What each symbol does to the units:
J659 w J779
J659 r J480
J659 p J685
J440 w J407
J440 r J876
J440 p J750
J958 w J918
J958 r J410
J958 p J235
J968 w J551
J968 r J446
J968 p J847
J266 w J20
J266 r J77
J266 p J634
J130 w J711
J130 r J251
J130 p J516
J876 w J935
J876 r J847
J876 p J440
J180 w J235
J180 r J902
J180 p J687
J634 w J687
J634 r J266
J634 p J812
J423 w J251
J423 r J711
J423 p J387
J986 w J77
J986 r J722
J986 p J711
J812 w J685
J812 r J242
J812 p J349
J359 w J140
J359 r J846
J359 p J49
J96 w J22
J96 r J629
J96 p J382
J711 w J165
J711 r J387
J711 p J483
J980 w J958
J980 r J49
J980 p J434
J262 w J882
J262 r J262
J262 p J877
J882 w J462
J882 r J853
J882 p J620
J95 w J483
J95 r J235
J95 p J918
J868 w J387
J868 r J715
J868 p J32
J235 w J543
J235 r J958
J235 p J95
J629 w J868
J629 r J173
J629 p J96
J434 w J75
J434 r J980
J434 p J173
J462 w J877
J462 r J101
J462 p J126
J532 w J77
J532 r J186
J532 p J480
J20 w J358
J20 r J478
J20 p J687
J446 w J847
J446 r J685
J446 p J968
J687 w J478
J687 r J20
J687 p J685
J32 w J96
J32 r J868
J32 p J387
J902 w J95
J902 r J547
J902 p J180
J101 w J659
J101 r J516
J101 p J462
J935 w J659
J935 r J877
J935 p J407
J49 w J75
J49 r J359
J49 p J407
J165 w J90
J165 r J180
J165 p J722
J663 w J359
J663 r J269
J663 p J516
J718 w J986
J718 r J472
J718 p J384
J551 w J269
J551 r J407
J551 p J853
J853 w J101
J853 r J551
J853 p J634
J368 w J462
J368 r J27
J368 p J522
J896 w J532
J896 r J986
J896 p J779
J750 w J551
J750 r J876
J750 p J522
J173 w J434
J173 r J882
J173 p J260
J715 w J173
J715 r J837
J715 p J868
J62 w J868
J62 r J260
J62 p J691
J846 w J663
J846 r J659
J846 p J359
J722 w J242
J722 r J165
J722 p J986
J269 w J522
J269 r J368
J269 p J101
J77 w J779
J77 r J384
J77 p J876
J918 w J986
J918 r J718
J918 p J90
J624 w J718
J624 r J522
J624 p J349
J140 w J440
J140 r J750
J140 p J269
J382 w J547
J382 r J382
J382 p J543
J685 w J472
J685 r J687
J685 p J446
J480 w J685
J480 r J532
J480 p J358
J349 w J446
J349 r J812
J349 p J624
J22 w J663
J22 r J620
J22 p J140
J90 w J483
J90 r J918
J90 p J242
J395 w J130
J395 r J180
J395 p J382
J260 w J715
J260 r J691
J260 p J62
J837 w J434
J837 r J27
J837 p J715
J492 w J32
J492 r J62
J492 p J32
J620 w J126
J620 r J882
J620 p J22
J387 w J180
J387 r J543
J387 p J711
J251 w J722
J251 r J32
J251 p J715
J27 w J980
J27 r J715
J27 p J837
J877 w J620
J877 r J750
J877 p J846
J483 w J95
J483 r J95
J483 p J718
J186 w J384
J186 r J242
J186 p J532
J75 w J27
J75 r J140
J75 p J691
J547 w J165
J547 r J130
J547 p J902
J522 w J685
J522 r J659
J522 p J262
J472 w J90
J472 r J478
J472 p J687
J779 w J480
J779 r J896
J779 p J20
J847 w J624
J847 r J472
J847 p J876
J410 w J423
J410 r J96
J410 p J958
J478 w J718
J478 r J358
J478 p J478
J407 w J368
J407 r J935
J407 p J551
J543 w J902
J543 r J382
J543 p J423
J358 w J368
J358 r J480
J358 p J478
J691 w J837
J691 r J75
J691 p J32
J384 w J935
J384 r J896
J384 p J77
J126 w J846
J126 r J462
J126 p J663
J516 w J49
J516 r J410
J516 p J27
J242 w J718
J242 r J718
J242 p J186

The rows follow the links: the fewer symbols apart two units are, the more alike their rows tend to be.

Each row is also shifted at random along 8 hidden directions that mean nothing.

Name the unit of each row.
[48, 12, -10, 25, 1, 13, -43, 24, 3, 8, -23, 40, -52, -19, -68, -60, -54, 83, -25, 103, -38, -22, 97, 26, -50, 43, -23, -45, -52, 50, -6, 33, 59, 16, 16, 77, -13, -8, -12, -28, -15, 9, 10, 34, 24, -85, -36, -3, 28, 32, -68, -62, 28, -11, 34, -42, 46, 9, 23, -101, 59, 23]
unit: J896
[-12, 58, -31, 10, 2, -26, 9, 0, 35, -1, -34, -26, 75, -35, 54, 16, -31, -35, 30, -17, 20, 3, -29, 1, -21, -18, 64, -2, 5, 53, 12, 62, -32, -42, 86, -18, -34, 7, 57, -15, 26, -17, 31, 42, -7, -48, -53, -44, 32, 49, -20, 47, -41, -9, -6, 10, -18, -7, 29, 16, 51, -25]
unit: J22
[29, -5, -15, -7, 8, -41, -1, 12, 3, 27, -48, 30, -5, 3, -60, -25, -18, 37, -10, 40, -9, 10, 27, 10, 54, 24, -25, -2, -16, 7, -2, -11, 24, -9, -64, 58, -46, -11, -27, 5, -16, 8, 6, 44, -16, -38, 40, 32, 17, -2, -45, -30, 24, -56, 30, -19, 25, -9, -2, -10, 6, 35]
unit: J358
[4, 45, -15, 22, -5, -9, 20, -4, 32, -37, -40, -29, 95, -21, 28, 41, 5, -43, 64, -74, -3, 34, -60, -18, -3, -31, 57, -6, 65, 15, -6, 12, -83, -24, -39, -40, -30, 3, 45, 18, 21, -23, 20, 27, -50, 61, -61, 7, 11, -38, -30, 39, -15, 4, 0, 23, -64, -19, 43, 70, 25, 4]
unit: J462
[49, -15, -10, 26, -1, 33, -15, -9, -24, -36, -26, 35, -41, 31, -66, -12, -12, 19, 16, 13, -50, 19, 18, 3, 41, -7, -63, -35, -4, -3, -24, -49, 14, 77, -73, 29, 17, -23, -38, -20, -9, 4, -43, 2, 45, 22, 23, 52, 18, -18, -3, -27, 72, -37, 47, -51, 37, -3, -9, -14, 35, 60]
unit: J532
[-6, -36, 25, -1, 4, 53, 33, 53, -91, -34, 17, -38, 7, 14, -58, -4, 8, 30, 5, 61, -25, 13, 21, 33, -49, 0, -56, 15, 10, -86, 38, -14, 5, -33, -26, -19, 73, -24, 31, 15, 15, 43, 23, -43, -44, -33, -40, 33, -55, -22, -7, -85, 6, 60, -82, 42, 41, 13, -91, -22, -17, -43]
unit: J260
[2, 23, -22, 22, -8, -10, -19, -40, 47, 20, -43, -31, -3, -9, 19, 8, -18, -8, -12, -11, 2, 1, -50, -12, 58, -15, 6, -39, -17, 53, 40, -12, 20, 30, -20, -3, -47, 36, -16, -12, 25, -51, -35, 50, 47, 0, 34, 18, 2, 18, -14, 23, -37, -57, -8, -16, 21, 23, -18, 25, 22, 24]
unit: J269
[32, -38, -6, -14, 12, -33, 21, 12, 1, -11, -14, 32, -5, -34, -47, -2, 12, 9, -6, 13, -6, 20, 4, -13, 34, -5, -9, 26, 26, -31, 6, -30, -9, -10, -55, 24, -2, 5, -30, 39, -8, 0, 34, -10, -37, 65, 37, 18, -27, -60, 10, -1, 53, 19, 12, 22, -53, -10, 17, 14, -43, 25]
unit: J634
[-42, 6, 22, 35, -5, -5, 2, 15, 15, 43, -4, -34, -1, 16, -21, -52, -10, 24, -27, 21, 2, -7, -2, 11, -15, 91, -9, 9, -1, 2, 51, -5, 36, -48, -36, 3, -40, 11, 9, 15, 13, -1, 36, 51, -8, -41, -7, 9, -28, -9, -61, -54, -59, -27, -48, -18, 6, 35, -9, -56, -33, -8]
unit: J516
[9, 0, 3, -36, 2, 23, -15, 11, 17, -5, 13, 18, -18, -22, 9, 4, -14, 38, -5, 20, -13, -18, 54, 17, -64, -74, 44, -68, 25, -20, -28, 37, -18, 14, -44, 31, -27, -15, -20, -16, -27, 20, -28, -33, -34, 39, -77, -14, 27, -56, -4, -52, -22, 76, 14, 18, -38, -20, -11, -5, 22, -19]
unit: J718
[-42, -18, 6, -28, -6, 0, 7, 28, 23, -1, 51, 25, -17, 12, 19, -15, -14, -10, -3, 24, 6, -27, 44, 22, -26, 33, -35, 23, 3, -16, -23, 20, 17, 9, 47, -5, -6, -18, -3, 6, -18, 22, 5, -9, 35, 0, 2, -25, 5, -15, 25, 10, 29, 1, 26, -21, -13, 0, 33, -61, -19, 12]
unit: J95
[-47, 42, 1, -40, 16, -19, -15, 2, 10, -18, 18, -40, 28, -7, 57, 77, 22, -20, -27, -61, 71, 18, -32, 10, -22, -44, 91, 26, 16, -13, -15, 25, -13, -50, 11, -56, -39, 17, 9, -41, -15, -4, -17, 26, -52, 18, -36, -21, 22, -16, 24, -8, -77, 48, -21, 41, -13, -22, 1, 87, -49, -49]
unit: J980
[-22, -8, 31, 17, -15, -21, -15, 1, -7, 52, 4, 9, -24, 20, -10, -77, 16, 13, -16, 44, 16, -32, 16, -32, -13, 74, -45, -17, -7, 4, 22, -25, 23, -2, -13, 42, 3, 2, -7, 23, 5, 21, 1, -8, 15, -15, 24, 13, 3, 16, -9, 8, -17, -24, -17, -41, 30, 26, 17, -80, -5, 0]
unit: J382
[25, -8, -63, -24, 10, 0, 22, -17, 16, -27, -1, -23, -14, -30, 19, 31, -23, -51, -15, 59, -5, -8, -27, -7, 63, -64, -54, 20, -5, -16, 40, 13, 32, -9, 74, -16, 39, 6, -15, -3, 43, -33, -13, 15, 59, -17, 60, -14, -8, 19, 38, 50, 15, -49, -9, 27, 29, 10, -101, 31, -3, -18]
unit: J522
[22, 26, -28, -47, 14, -54, -25, 9, 22, -4, -48, 33, -1, -37, -4, 29, -17, 35, -34, 38, 34, 4, 26, 5, 41, -42, 24, -35, -25, 26, -22, 11, 28, 8, -15, 49, -85, 21, -35, -28, -29, -4, -26, 38, -23, -2, 27, -4, 54, 1, 2, 23, 3, -8, 48, -4, 6, -15, 33, 9, 9, 32]
unit: J478
[-28, -10, 11, -8, 8, 25, -8, 7, -50, -27, -14, -33, 17, 29, -11, 47, -1, -6, 29, -46, 23, 23, -21, 31, 16, -10, 2, 17, -30, -9, -8, -8, -35, 39, 4, -60, 41, -12, 16, -15, -3, -18, -40, 2, 27, -13, -3, 31, -5, 21, 34, -13, 24, 20, -19, 4, 42, -8, 11, 39, -2, 4]
unit: J837
[29, 1, -16, -31, 18, -47, -24, 3, 2, 0, -55, 32, -5, -24, -37, -5, -39, 23, 12, 24, 21, 4, 29, 10, 36, -15, 6, -18, -43, 44, -29, 16, -18, 51, 4, 41, -1, 0, -31, -10, -15, -23, -41, 37, 44, -11, 32, 12, 51, 20, 21, 22, 63, -15, 50, -36, 20, -20, 64, -11, 27, 38]
unit: J20
[45, -49, 11, 27, 11, 36, 7, -54, -18, -31, 29, 35, -106, -14, -40, -53, -30, 2, -50, -10, -40, 11, 24, 2, -52, -2, 7, 10, -7, -20, -12, -26, 14, 68, 9, 28, 99, -9, -55, -20, 12, 12, 3, -44, 89, 60, 5, -17, -20, -38, 72, -59, 80, 56, 8, -60, -27, 13, -8, -52, -26, -26]
unit: J384
[-22, -22, 27, 5, -16, 0, -6, -14, -23, 21, 10, -1, -5, 68, -4, -35, 38, -26, 28, -9, 12, -6, -25, -47, 37, 18, -65, -19, 25, -30, -12, -63, -35, 45, -77, 9, 41, -25, -25, 24, 2, 20, -50, -29, 28, 46, 28, 48, 13, -15, 26, 23, 5, -42, -10, -37, 40, 6, -8, -11, 0, 12]
unit: J395
[-22, 23, 1, 5, 4, 23, -34, 27, -30, -60, -51, -28, 24, -6, -17, 55, -8, 43, 0, 19, 27, 32, 0, 30, 27, -30, -25, -50, -47, 20, 14, -38, 35, 63, -14, -33, -67, 45, 15, -34, -18, -13, -53, 18, -5, -20, 13, 41, 15, 35, 2, 29, 9, 14, -2, -9, 63, 35, 22, 12, 36, 65]
unit: J173
[-2, 35, -32, 12, -3, -6, 22, 13, 17, -40, -30, -27, 92, -23, 23, 26, -39, -49, 84, -13, -8, 14, -18, 10, -18, -28, 26, 13, 19, 33, -1, 57, -75, -7, 67, -44, 28, -21, 62, 8, 30, -29, 14, 32, 20, -14, -66, -22, 28, 19, -11, 50, 24, 2, 4, 17, -21, -13, 46, 21, 60, -1]
unit: J620
[16, -75, -3, -34, 9, 10, 11, -62, 8, 38, 12, 0, -65, -5, 8, -15, -20, -19, -1, -32, -17, -25, -19, -5, 66, -45, -15, 12, -50, 10, 9, -4, -25, 94, 29, -3, 87, 3, -54, 19, 19, -51, -47, -47, 112, 22, 96, -12, -28, 23, 99, 28, 51, -5, -11, 6, 4, 4, -33, 11, -9, 7]
unit: J446
[-12, 26, -25, 14, -2, 16, 11, 55, 0, -105, 2, -52, 59, -23, -15, 31, -24, -42, 54, 73, 1, 21, -2, 8, -33, -14, -48, 8, 48, -29, 33, 15, -31, -30, 26, -63, 47, -20, 45, 16, 40, -17, 8, 47, -1, 42, -77, 26, 8, -50, -35, 10, 31, 7, -18, 18, 7, 15, 5, -2, 2, 2]
unit: J663
[19, -24, -5, -39, 12, -48, 1, -8, 10, 31, -20, 38, -10, -24, -12, -6, -15, 3, -4, -7, 18, 0, 7, 1, 36, -5, 24, 21, -13, 6, -17, 17, -29, 4, -1, 37, 7, -5, -35, 12, -16, -5, 8, 4, 11, 8, 43, -11, 16, -7, 35, 16, 40, -2, 24, -2, -21, -21, 38, -1, -16, 4]
unit: J687
[32, -6, -18, 15, -8, 17, -14, -46, 18, 53, 14, -8, -58, 33, -1, -6, 22, -4, -21, 1, -31, -26, -37, -25, 79, 7, -36, 1, -27, 19, 19, -11, 43, 5, -11, 16, 10, 6, -32, -1, 14, -39, -23, 8, 34, -37, 73, 8, -20, 42, -29, 1, -39, -98, 10, 5, 47, 5, -94, 40, -3, 3]
unit: J876
[3, -6, -34, 16, 4, -16, 49, -18, 13, -58, 7, -21, 44, -10, 10, 27, -19, -93, 36, -39, -10, 32, -67, -6, 38, 6, -14, 89, 28, -6, 12, 3, -43, -12, 74, -58, 70, -15, 27, 23, 54, -30, 38, 28, 57, 33, 27, -19, -16, -7, 40, 59, 63, -34, 4, -4, -35, -9, 9, 36, -23, -6]
unit: J101

Where do the symbols, taken in turn from left to right, take each start?
Answer with the unit's name.
[-63, -37, 16, -5, -15, 10, 4, -1, 4, 30, 25, 6, -33, 67, 1, -22, 9, -6, -18, -14, 6, -17, 2, 14, 40, 64, -56, 14, -6, -28, 3, -36, 36, 42, -46, -11, -41, -11, -28, 2, -15, 16, -27, 4, 51, -5, 55, 23, -13, -19, 22, -17, 5, -50, 1, -45, 19, 15, -23, -48, -30, 35]
p p p p => J90
[-24, 13, 35, 16, -5, -13, 22, -3, -30, 43, -7, -16, 53, 13, 24, -29, 13, -14, 31, -47, 7, 0, -26, -16, -44, 35, 36, 13, 6, 3, 0, 18, -48, -40, 33, -3, 32, -10, 47, 21, 8, 26, 39, -24, -28, -47, -36, -18, -6, 49, 2, 9, -37, 26, -43, 0, -4, -8, 21, -14, 22, -53]
p r r r p w p => J180
[-30, 16, -6, 10, -7, 18, -30, -4, 7, 16, -29, -49, 14, 40, -10, 20, -16, 2, 38, -13, 4, 3, -27, 12, 47, 17, -17, -25, -29, 28, 15, 3, -22, 27, -48, -33, -11, -12, 4, -17, 13, -47, -62, 72, 44, -29, -4, 47, 11, 18, -45, -24, -29, -61, -10, -15, 68, -1, -10, 27, 26, 26]
r r w w => J359
[51, 2, -1, 14, 9, -24, -5, -31, 5, 38, -38, 41, -2, -9, -39, -30, -34, 26, 21, -46, -25, 5, 15, 2, -3, 13, 63, 2, -23, 45, -37, 35, -60, 17, -20, 44, 29, -25, -20, -5, -10, -18, 10, 25, 25, -18, -13, -5, 29, 8, -12, -34, 39, -4, 40, -28, -18, -40, 61, 1, 31, -3]
r r p r p => J532
[38, 18, -15, 20, 13, -8, -11, -69, 29, 5, 32, -5, -42, -27, 31, -2, -14, -46, -20, -50, -9, -6, -35, -27, -18, 0, 65, 55, -10, 40, -2, 40, -12, -32, 97, -19, 73, 6, -14, -11, 37, -46, 28, 16, 60, 2, -1, -54, -8, 29, 15, 14, -4, -13, 10, 3, -24, -18, -6, 43, -25, -60]
w p p r w w => J90
[-25, 2, -1, -35, -4, 26, -5, 16, 15, -21, 22, 10, 4, 25, 38, 40, 6, -10, 20, -17, 2, -11, 19, 18, -13, -64, -4, -43, 30, -31, -43, 7, -23, 43, -42, -16, -26, -23, -11, -20, -28, 17, -57, -25, -1, 49, -41, 11, 33, -53, 23, -3, -4, 26, 32, -3, -12, -20, -11, 15, 16, 10]
w r p r r p => J722
[52, 1, 7, 30, 2, 18, -11, -44, -1, 37, -11, 30, -46, 17, -30, -28, -5, 27, 2, -39, -43, 5, 2, -11, -5, -2, 36, -25, -4, 20, -33, 1, -19, 30, -51, 42, 26, -25, -32, -17, -11, -1, -5, -7, 19, -7, -7, 8, 11, -2, -15, -58, 13, -12, 24, -33, -4, -25, -3, 3, 27, -6]
p p w w => J368
[-34, 33, 4, -35, -10, 14, -15, 66, 24, -37, 29, 12, 50, 1, 25, 33, 9, 15, 44, 23, 13, -18, 65, 17, -69, -13, 8, -33, 40, -15, -46, 38, -25, -24, -21, -15, -57, -24, 32, 5, -37, 24, -3, 6, -80, 35, -102, -5, 33, -59, -55, 0, -10, 49, 43, 29, -37, -25, 64, -1, 13, 22]
p p p p r => J847
[17, -31, 5, 1, -5, 21, -29, 3, 22, 22, -3, -5, -42, -29, -21, -14, 2, 51, 1, 49, -22, -32, 23, -1, 24, -4, -32, -45, -34, 33, 37, -7, 16, 34, -27, 14, -1, 29, -26, 38, 1, -56, -24, -12, 9, 14, 33, 11, -31, 4, -37, 4, 5, -3, 0, 34, 7, 20, 11, -15, 5, 46]
r r r r p => J687
[-17, -1, 14, -7, 15, 12, 2, -20, -42, -11, -6, -18, -7, -1, 27, 36, 14, -4, -42, -52, 32, 29, -35, 9, 2, -34, 38, 12, -24, -17, 2, -25, 15, 18, 29, -25, 1, 35, 7, -39, -9, 17, -14, -27, 2, -15, 28, -3, -11, 38, 69, 1, -18, 47, -35, 0, 20, 8, -27, 32, -23, -28]
r w p w w => J75
[14, -12, -22, -30, 0, -25, -7, 32, 21, 17, -21, 48, 39, -1, -17, 22, -20, 20, 67, 11, -18, -15, 48, 26, 58, 17, -15, 21, -28, 35, -39, 47, -42, 9, 24, -1, -18, -31, 6, 27, -26, -29, 3, 30, -5, -43, 21, -5, 21, 19, -42, 35, 68, -43, 81, 22, -3, -45, 73, 14, 38, 71]
p p r w => J478
[-9, 14, 27, 9, -8, 0, 7, -8, -30, 81, -2, 10, 11, 45, 26, -30, 32, 20, -16, -35, 1, -15, -8, -7, -15, 32, 25, -11, -11, 1, -18, -3, 15, -27, -3, 27, -35, -6, 29, -12, -25, 51, 14, -37, -44, -80, -7, -8, 6, 67, -7, -15, -71, -13, -22, -8, 27, 0, -35, -12, 29, -31]
r r p w w => J22
[26, 12, -31, -68, 11, -42, -15, -9, 32, 55, -23, 6, 4, -42, 41, 27, -6, 14, -23, 24, 22, -25, 4, -3, 36, -87, 56, -30, -9, 16, -3, 55, 1, -25, 12, 49, -45, 14, -30, -11, -14, -15, -21, 8, -34, -20, 23, -26, 31, 19, 8, 19, -57, -1, 7, 50, -2, -30, -48, 52, 9, -30]
r w w w => J986
[-50, 23, -14, -47, -7, -26, -8, 43, 29, 17, 43, 4, -17, 12, 56, 10, 23, -2, -63, 75, 48, -36, 33, 0, -14, 6, -20, -11, 22, -35, 2, 17, 82, -52, 27, 23, -83, 4, -5, -21, -20, 49, -11, 13, -36, -27, 2, -23, 22, -5, -3, 6, -74, -19, 5, 1, 20, 12, -58, -37, -41, -25]
p r r p p p w => J986
[22, -43, -3, -16, 0, 15, -6, -28, 11, 59, 22, 2, -37, -7, -8, -28, -20, 15, 28, 10, -33, -41, 17, 1, 21, 10, -13, 17, -44, 30, 10, 43, -21, 9, 35, 4, 63, -11, -9, 32, 16, -54, -1, -15, 41, -37, 31, -26, -34, 32, -11, -7, 12, -19, 2, 40, 6, -7, -11, 1, 5, -2]
w r w r p p r => J685
